Here are made-up things, facts about them, and rows of numbers that follow some of those facts. Name the thing behind each unnamed row.

Facts:
Z_392 | Θ Z_342, Z_775, Z_204, Z_277, Z_860, Z_843 | χ 554 | Φ 852
Z_151 | χ 779 | Φ 852
Z_479 | Θ Z_883, Z_271 | χ 600 | Φ 852
Z_649 | χ 779 | Φ 852
Z_260 | χ 554 | Φ 931
Z_910 | χ 779 | Φ 188
Z_973 | χ 554 | Φ 188
Z_65 | Θ Z_661, Z_513, Z_64, Z_220 | χ 600 | Φ 329
Z_135 | χ 779 | Φ 852
Z_823 | χ 868 | Φ 931
Z_369 | Θ Z_570, Z_883 | χ 89 | Φ 852
Z_889 | χ 600 | Φ 188
Z_915 | Θ Z_509, Z_271, Z_955, Z_490 | χ 554 | Φ 188
Z_275 | χ 89 | Φ 852
Z_276 | χ 600 | Φ 931
Z_219 | Θ Z_275, Z_196, Z_796, Z_789, Z_134 | χ 554 | Φ 931
Z_681 | Θ Z_889, Z_473, Z_70, Z_930 | χ 791 | Φ 931
Z_883 | χ 89 | Φ 188
Z_196 | χ 554 | Φ 852
Z_490 | χ 600 | Φ 188
Z_661 | χ 791 | Φ 931
Z_858 | Θ Z_796 | χ 554 | Φ 188
Z_701 | Θ Z_112, Z_973 | χ 791 | Φ 188
Z_741 | Θ Z_509, Z_113, Z_938, Z_452, Z_843 | χ 791 | Φ 931
Z_108 | χ 89 | Φ 188
Z_955 | χ 554 | Φ 852
Z_134 | χ 791 | Φ 852
Z_903 | χ 89 | Φ 852
Z_610 | Θ Z_513, Z_667, Z_71 | χ 600 | Φ 852
Z_222 | χ 554 | Φ 852
Z_198 | χ 89 | Φ 852
Z_310 | Θ Z_667, Z_835, Z_650, Z_452 | χ 554 | Φ 852
Z_191 | Θ Z_616 | χ 868 | Φ 188
Z_50 | χ 554 | Φ 188
Z_652 | χ 600 | Φ 852
Z_821 | χ 600 | Φ 852
Z_528 | Θ Z_451, Z_185, Z_910, Z_44 | χ 600 | Φ 329
Z_44 | χ 554 | Φ 188
Z_84 | Θ Z_896, Z_955 | χ 89 | Φ 852
Z_717 | Θ Z_652 | χ 554 | Φ 931
Z_128 | Θ Z_50, Z_433 | χ 89 | Φ 188
Z_833 | Θ Z_973, Z_113, Z_608 | χ 791 | Φ 931
Z_740 | χ 554 | Φ 188
Z_841 | Θ Z_509 | χ 600 | Φ 188
Z_388 | Θ Z_971, Z_667, Z_185, Z_155 | χ 791 | Φ 188
Z_792 | χ 89 | Φ 329
Z_352 | χ 600 | Φ 852
Z_608 | χ 600 | Φ 852
Z_789 | χ 791 | Φ 931
Z_630 | Θ Z_352, Z_821 | χ 89 | Φ 852
Z_597 | Θ Z_151, Z_189 | χ 554 | Φ 188
Z_510 | χ 89 | Φ 852
Z_706 | Θ Z_222 | χ 554 | Φ 931
Z_985 | χ 600 | Φ 329
Z_428 | Θ Z_616, Z_134 | χ 779 | Φ 188
Z_583 | Θ Z_141, Z_238 | χ 554 | Φ 852
Z_558 | χ 89 | Φ 852
Z_142 | χ 600 | Φ 852
Z_155 | χ 791 | Φ 852
Z_271 | χ 868 | Φ 852
Z_835 | χ 89 | Φ 852
Z_391 | Θ Z_352, Z_796, Z_985, Z_900, Z_452, Z_914 | χ 554 | Φ 931
Z_909 | Θ Z_158, Z_823, Z_535 | χ 600 | Φ 852
Z_616 | χ 554 | Φ 188
Z_278 | χ 600 | Φ 188
Z_940 | Θ Z_271 | χ 600 | Φ 329
Z_132 | Θ Z_513, Z_238, Z_900, Z_709 | χ 600 | Φ 188
Z_71 | χ 791 | Φ 852
Z_563 | χ 791 | Φ 931
Z_513 | χ 89 | Φ 852
Z_286 | Θ Z_198, Z_904, Z_518 | χ 554 | Φ 329
Z_235 | χ 791 | Φ 931
Z_509 | χ 554 | Φ 188
Z_893 | χ 554 | Φ 188
Z_58 | Θ Z_775, Z_810, Z_199 | χ 89 | Φ 852
Z_220 | χ 554 | Φ 931
Z_648 | Θ Z_433, Z_661, Z_276 | χ 89 | Φ 188
Z_70 | χ 600 | Φ 188
Z_732 | Θ Z_235, Z_558, Z_904, Z_985, Z_893 | χ 779 | Φ 852
Z_115 | χ 554 | Φ 852
Z_370 | Θ Z_896, Z_990 | χ 554 | Φ 329
Z_335 | χ 554 | Φ 852
Z_112 | χ 779 | Φ 852
Z_342 | χ 554 | Φ 931
Z_204 | χ 554 | Φ 931
Z_393 | Θ Z_43, Z_967, Z_981 | χ 779 | Φ 852
Z_659 | χ 554 | Φ 852
Z_682 | Θ Z_566, Z_821 | χ 554 | Φ 931
Z_598 | Θ Z_451, Z_260 | χ 791 | Φ 329
Z_906 | Θ Z_967 | χ 600 | Φ 329
Z_503 | Θ Z_534 | χ 89 | Φ 852
Z_518 | χ 554 | Φ 329
Z_113 | χ 600 | Φ 931
Z_570 | χ 868 | Φ 931
Z_713 | Θ Z_192, Z_973, Z_892, Z_904 | χ 868 | Φ 852
Z_477 | Θ Z_112, Z_158, Z_893 | χ 600 | Φ 188
Z_17 | Θ Z_433, Z_860 | χ 554 | Φ 931
Z_64 | χ 89 | Φ 329
Z_277 | χ 600 | Φ 852
Z_452 | χ 89 | Φ 188
Z_53 | Θ Z_661, Z_745, Z_930 | χ 791 | Φ 852
Z_745 | χ 554 | Φ 188
Z_886 | Θ Z_789, Z_883, Z_335 | χ 554 | Φ 188
Z_826 | Θ Z_904 | χ 779 | Φ 188
Z_253 | Θ Z_892, Z_843 | χ 89 | Φ 329
Z_338 | Θ Z_275, Z_222, Z_115, Z_566, Z_278 | χ 554 | Φ 188
Z_920 | Θ Z_135, Z_222, Z_189 | χ 554 | Φ 852
Z_62 | Θ Z_823 | χ 868 | Φ 188
Z_930 | χ 554 | Φ 188
Z_535 | χ 554 | Φ 852
Z_914 | χ 600 | Φ 931
Z_892 | χ 791 | Φ 188
Z_757 | Θ Z_198, Z_222, Z_151, Z_616 | χ 554 | Φ 188
Z_534 | χ 600 | Φ 329
Z_203 | Θ Z_652, Z_196, Z_199, Z_789, Z_473 | χ 791 | Φ 188
Z_109 | χ 600 | Φ 852
Z_433 | χ 554 | Φ 931
Z_228 | Θ Z_903 | χ 600 | Φ 852
Z_166 | Θ Z_196, Z_740 | χ 600 | Φ 852
Z_990 | χ 600 | Φ 329
Z_967 | χ 554 | Φ 188
Z_796 | χ 600 | Φ 931
Z_667 | χ 600 | Φ 188
Z_408 | Θ Z_661 | χ 868 | Φ 931
Z_845 | χ 868 | Φ 188
Z_904 | χ 89 | Φ 931
Z_981 | χ 89 | Φ 931
Z_650 | χ 554 | Φ 188
Z_810 | χ 868 | Φ 931
Z_272 | Θ Z_649, Z_775 | χ 554 | Φ 931
Z_26 | Θ Z_510, Z_563, Z_792, Z_518 | χ 554 | Φ 852
Z_192 | χ 89 | Φ 852
Z_896 | χ 791 | Φ 188
Z_812 | Θ Z_845, Z_252 | χ 779 | Φ 188
Z_419 | Θ Z_109, Z_199, Z_825 | χ 600 | Φ 329
Z_775 | χ 89 | Φ 852
Z_748 | Θ Z_108, Z_134 | χ 89 | Φ 329
Z_709 | χ 89 | Φ 852
Z_141 | χ 554 | Φ 852
Z_451 | χ 89 | Φ 188
Z_43 | χ 791 | Φ 852
Z_566 | χ 554 | Φ 852
Z_252 | χ 554 | Φ 188
Z_420 | χ 554 | Φ 852
Z_189 | χ 554 | Φ 931
Z_175 | Θ Z_649, Z_70, Z_452, Z_981 | χ 779 | Φ 852
Z_199 | χ 89 | Φ 852
Z_825 | χ 868 | Φ 188
Z_918 | Θ Z_235, Z_420 | χ 89 | Φ 188
Z_185 | χ 89 | Φ 852
Z_860 | χ 89 | Φ 852
Z_238 | χ 554 | Φ 931
Z_900 | χ 89 | Φ 329
Z_473 | χ 868 | Φ 329
Z_843 | χ 600 | Φ 852
Z_971 | χ 791 | Φ 931
Z_190 | Θ Z_903, Z_115, Z_142 | χ 791 | Φ 329
Z_602 | Θ Z_50 | χ 554 | Φ 931
Z_89 | Θ Z_220, Z_252, Z_534 | χ 554 | Φ 329
Z_938 | χ 554 | Φ 852
Z_686 | Θ Z_235, Z_115, Z_252 | χ 554 | Φ 931
Z_158 | χ 600 | Φ 329

Some rows with their names:
Z_659: [-2 -6  0  6 -2 -5  1  4 -6 -9  1 -3  0  2 -1 -4 -2  0  1 -3 -2  5  1  4
  0  3  7 -3 -2  3  5 -2]
Z_175: [ -1   8  -3  -4   6 -10  -1 -12   0  11   7   7   2  -6   1  14   2  -2
   1   2  -5  -4 -14   1  -3  -5   5   0  -5  -5  -7   0]
Z_930: [  1  -4  -4   5   0  -5  -2  15  -4  -3   6  -1  11   3   5 -14  -3  -1
  -1  -2  -7  -1   8  -3   3   3   1  -1   2   4   4  -3]
Z_843: [-1 -4 -3 -8 -3 -1  0 -5 -8 -9 -5 -5 12 -3 -2  0  0 -2  4 -1 10  6  1  5
 -2 -1  5 -3  1  6  0  0]
Z_166: [ 0  6 -4 -6 10  6  3 -9  3 14  3  0 -3 -9  0  4  7  1  3  3 14  3 -4  9
 -3 -5 -5 -2  1 -4  1  0]
Z_741: [  2   2   5  -9  12   4  -1 -16   1   7  10   9  -5  -3  -1  15   2  -1
  -3   9 -12  -7 -15  -9  -5 -13   5   2  -4   1 -11   4]
Z_985: [  0  -4  -4  -6  -7   8  -3  -5  -2 -21  -8  -6  13  -1  -3   5   0   2
   1  -4  11  -3   7   1   0  -2   2   0   2   8   3   3]
Z_278: [ -1  -4   1 -10  -2   4  -2   4   0  -8  -7  -3  14   0  -1 -12  -1   1
   2  -2   4   2  10   4   7   3   4  -1   5   3   3  -6]
Z_915: [  3   3   8 -11  28  23  -8 -14 -11  20  20  10  -7  -3   4   1   9   4
   3  15 -10 -10  -6  -1  -7 -17  12  -6  -6   2  -5   2]
Z_252: [ 1 -7 -4  2 -6  4 -2 16  0 -1  3 -2  9  3  2 -5 -3  0  0 -2 -3  0  4 -3
  5  6  4 -2  0  3  0  0]
Z_70: [  0  -4  -1 -10  -1   4  -2   1  -4  -8  -5  -2  17   0   1 -11  -1   0
   2   0   4   0   9   1   3   0   4  -1   5   5   2  -4]
Z_835: [ -2  -2   6   3  -3  -8   0  -2  -8 -10 -12  -3  -3   5   0  -4  -3  -1
   2  -1  -1   8   3   2  -1   3   3   2  -2   0   2   1]
Z_682: [  1   0  -1   1   3   7   4   5   8   8  12   1 -15  -4  -1   4   3   3
  -4   3   2  -3  -7   1   1  -3  -8  -1   2  -2  -1   0]
Z_892: [  1  -6   3  -5  -8  -1  -5   6   0  -7  -6   2  18   3  -2   3  -7  -2
   1  -1 -17  -3  -1  -5   5   5  15   2  -4   1  -6   0]
Z_973: [  3 -13  -2  -4 -12  13  -4  16  -1  -7   1  -3  10   3  -2   3  -6   1
   1  -1  -2  -1   0  -2   6   6  13  -3  -3   6  -5   5]
Z_479: [  0   9   9 -18  35  15  -4 -37 -14  21  12   7  -7 -10   2   4  14   3
   6  16   4  -3  -7   5 -15 -24   9  -7  -5   2  -2   1]
Z_272: [  2  -1  -2  -1   8   7   3   3   3   7  16   3 -14  -4   1   4   3   1
  -4   4   4  -5  -8  -4  -1  -8  -7  -2   0   2  -3   2]
Z_610: [  3   7 -11  -5   5  -3   5   0   1  11   7  -1   5  -8   4   3   5  -4
   2   0  18   1  -5   1  -4  -2 -12  -2   2  -1  -2   2]

Which thing is each row?
No name comes twice in this set of rows, the named rows included.
[  4  -5  -5   0  -5  12   5  13  12   6  12   0 -12  -4  -2  14   0   2
  -4   1  11  -4 -13  -2   4   0  -9  -1   1  -1  -6   6] => Z_686
[  0  12   4   2   8   7  -1  -9  10   7  -4   2 -21   1   0   5   5   6
  -1   0   1  -3   3   5   1  -3 -11   5  -2 -11   2   2] => Z_748
[ -6  14   4  -2  10   3  -1  -7  26  26   1   9 -12  -7  -2  -3   3   8
  -2   0 -13  -4   1  14  11   5   0   2   2 -21   3 -10] => Z_428
[  0  -3  -3  -4  -2  -9   5   1  -4 -14  -1  -2  11   0   1 -10  -1  -3
  -3  -3  10   1   6  -4   0  -4  -8   2   8   7   4  -5] => Z_276
[  2   6  -3   3   1  -3   3   0   2  12   0   0 -12   0   3   8   2  -2
   1   2  11   2  -8   1  -4   1  -9   2  -4  -7  -4   6] => Z_503
[ -3  -4  -1  -3  -8 -13  -2  -6  -3  -9  -6   0  15   0  -4   8  -5  -3
   2  -3 -11   1  -7   1   2   3  14   0  -3   1  -3  -1] => Z_112
[  1  -2  -6   2  -1   6   2   9   2  10   9  -3  -9  -3   0   9   1   1
   1   0   7   2 -10   4  -1   3  -1  -4  -3  -2  -3   3] => Z_26
[ -1   1  16  -8  18   6  -8 -16 -13   3  -5   6  -3   5   3 -11   3   3
   4  10 -16  -3   9  -1  -3 -10  13   2  -4   2   0  -1] => Z_883
[ 1 -2  7 -5  0  4 -5  1 -6 -2 -8  1  2  7  3 -6 -3  0  2  3 -4  0  7 -3
  2 -2  5  3 -3  1 -3  2] => Z_452
[ -1   4  -2   3   0  14   1  14  22  20   6   2 -17  -3  -1  -4   3   9
  -2  -1   1  -1   2  12  11  10  -5  -2   3 -14   3  -3] => Z_338

The same things again, as new rows of numbers:
Known rows:
Z_597: [-12   9 -26   6 -23  13 -28 -11 -21  -5   3 -11   5]
Z_681: [  3 -25 -17 -10  -5 -28  18 -15 -23 -12   1  -1  -9]
Z_667: [ -1   2  24 -11   7  -3  -9 -11  29 -11 -15   1  12]
Z_141: [  8  13   4   8  -5   5   7  19  11   8  -7   8 -10]
Z_128: [ 14   0  -9  -7  -3   3 -23 -17 -19 -12   3  25   6]
Z_62: [ -3   6  -4  -1   2   5 -25 -15 -13 -15 -13 -15  -1]
Z_835: [14  5 15  3 12  4  5 14  7  5  4 23 -2]
Z_65: [ 11 -15  -5  -9  16 -10 -18 -12 -23  -7 -12  -2 -19]
Z_940: [  1 -21  -2   1   9 -10  -9 -12  -8   3  -7  -2  -9]
Z_883: [ -6   4   0   3 -13   3  -8 -17  28   6   9  20  27]
Z_821: [-14  -6  15  10  12   3  14  10  13  12  -2 -17   5]
Z_135: [-20 -15  16   0  10   4   8  13  -2  14  21 -15  10]
Z_199: [ 3 -7  1 13 -5 -2 22  3 26 19  8 27 13]
Z_930: [  0  12  -4   4 -22  -1  -3 -10  30  -4  -9  20  14]
Z_134: [-29 -20   8   4 -11  -9  20  15  21  15   8 -15  12]
Z_277: [  5 -12  19   5  13 -12  12   4  11   5 -15   5  -4]
Z_510: [ 2  9 10  6 10 14  2 15 -3 10 13  3  1]
Z_889: [ -5 -11   3   1  -3 -11  -6 -24  19  -4 -13   3  16]

Which thing is each row?
No name comes twice in this set of rows, the named rows included.
[  3 -17   1 -20  -5 -12 -24 -14 -29 -26  -9  -3  -6] => Z_388
[ -5 -12  -6  10  -4 -11   5 -12  35  17 -13   2   2] => Z_473
[ -6  15 -28   9 -10   9   5   0 -16   3  11 -22  -6] => Z_706
[ -3  -6  22 -19   4   0 -13  -8   8 -12   7  10  17] => Z_910
[  2  -4  27   2  17  -7  16  11  22   4 -13   4  -1] => Z_843
[ 22  -5 -14   7  -7  -9   0   7 -32  -5 -10  24 -24] => Z_392
[11  6  3 -5  4 -2 22 -8 21 -1 10 18  7] => Z_981
[  5   7  -7  10  -9   4   6  19  -3   9  -7   5 -10] => Z_659
[-22 -20  -5  -6 -12 -17  35  -7  28   4   9 -12  17] => Z_789
[ -4  28  12  -6 -11  16 -15   6  21 -13  -5   1  10] => Z_973
[ -7  -5  19 -19   4 -18  32   1  31 -12  -3  -2   7] => Z_661
[ -6  -5  12 -16  11  11 -29  -8 -26 -15  16 -10   8] => Z_826
[  4  13  12  -6  -3  11 -13 -11  19  -7   4  15  15] => Z_451
[-11   4  -6   1 -12   6 -11 -16  10   6  13   8  26] => Z_108
[ -9  23 -12  10  -9   7  17   5  17   8  12 -20   8] => Z_189

